Here is a tiny trained network, its code and every weight. The questions are about switching its units off for an input and a class, where a switched-off unit gives its printed mean instead of its output.

import numpy as np


def w(rows, s, z=0):
    codes = np.array(rows[::2]) - 128.0
    scale = np.full(codes.shape[1], s)
    scale[-1] = z or s
    return codes * scale


def f(y):
    return np.maximum(y, 0)


def log_softmax(a):
    a = a - a.max(-1, keepdims=True)
    return a - np.log(np.exp(a).sum(-1, keepdims=True))


def net(x, mask):
    res = np.array(x, float).reshape(1, 4) / 4 @ E
    y = f(res @ A[0][:, :-1].T + A[0][:, -1])
    res = res + np.where(mask, y, B[0][:, -1]) @ B[0][:, :-1]
    return log_softmax(res[-1] @ U[:, :-1].T + U[:, -1])


A, B = {}, {}
E = w([
[78,124,223,90],'x0',
[186,169,176,161],'x1',
[199,74,125,51],'x2',
[97,7,132,227],'x3',
],0.012)
A[0] = w([
[147,250,103,123,216],'neuron 1',
[82,43,137,212,255],'neuron 2',
[182,106,66,226,199],'neuron 3',
[169,113,157,56,143],'neuron 4',
[162,78,94,38,192],'neuron 5',
[202,216,199,76,226],'neuron 6',
],0.012,0.0055)
B[0] = w([
[19,154,138,112,234],'neuron 1',
[125,8,112,187,238],'neuron 2',
[148,176,66,190,213],'neuron 3',
[212,167,167,97,188],'neuron 4',
[187,117,100,48,209],'neuron 5',
[132,201,146,146,253],'neuron 6',
],0.013,0.015)
U = w([
[191,121,32,57,135],'0',
[162,68,30,217,87],'1',
[233,118,182,183,88],'2',
[93,4,158,145,193],'3',
[170,151,167,244,204],'4',
[180,175,187,116,133],'5',
[4,156,129,121,178],'6',
[156,108,116,147,3],'7',
],0.013,0.0057)

Each question gives the input, the list of numbers given to net, and the class t.
The units are the neurons (one row each of A and B). Each row of codes is followed by its name. A weight is (code - 128) times the scale printed after its matrix; where a second scale follows, it is the last column's (A, B and U).
mask holds one flag per neuron, in row order. A switched-off neuron (its flag False) gives its mean, the last column of its row in B, instead of its output. The means were averaged over made-up inputs and are rounded, as every weight is.
A unit's drop is (log p(t) with every unit on - log p(t) with that unit switched off) / (log p(t) with every unit on - log p(t) with every unit switched off).
The circuit of an input: a set's keep is (log p(t) with only the set's units on - log p(t) with every unit switched off) / (log p(t) with every unit on - log p(t) with every unit switched off). Starting from all 6 units, units are removed one at a time, each time the one whose removal leaves the highest keep (on an exact tie, the one counted first), for as long as the keep stays at least 0.8.
circuit, biggest first: the units of the circuit, biggest drop first
top k neurons: the k neurons with the biggest drops, biggest first
drop when u is switched off: that unit's drop, to one decimal
input [0,-3,0,0], class 3: circuit, biggest first : [neuron 3; neuron 6]
input [-1,4,8,-5], class 5: circuit, biggest first : [neuron 6]
input [8,-5,2,-2], class 5: top 3 neurons : [neuron 2; neuron 4; neuron 3]
input [3,2,1,8], class 1: circuit, biggest first : [neuron 3; neuron 1]
input [7,-3,5,0], class 0: top 3 neurons : [neuron 5; neuron 1; neuron 6]
input [2,5,-8,6], class 1: top 2 neurons : [neuron 2; neuron 3]
input [7,-4,6,-5], class 5: top 3 neurons : [neuron 6; neuron 4; neuron 2]
input [4,5,-4,5], class 3: top 2 neurons : [neuron 2; neuron 6]
input [-1,-3,3,1], class 0: top 4 neurons : [neuron 5; neuron 2; neuron 1; neuron 3]
input [-7,3,-8,0], class 1: top 3 neurons : [neuron 3; neuron 6; neuron 4]
input [2,-5,-7,8], class 1: top 2 neurons : [neuron 3; neuron 1]
input [-8,-5,-2,-4], class 6: top 3 neurons : [neuron 1; neuron 2; neuron 4]
input [8,-5,-3,4], class 3: drop when neuron 6 is switched off : 0.0
input [6,5,-7,5], class 3: circuit, biggest first : [neuron 2]
input [5,3,-6,7], class 3: drop when neuron 2 is switched off : 0.4
input [-1,-3,6,3], class 0: drop when neuron 5 is switched off : 1.6
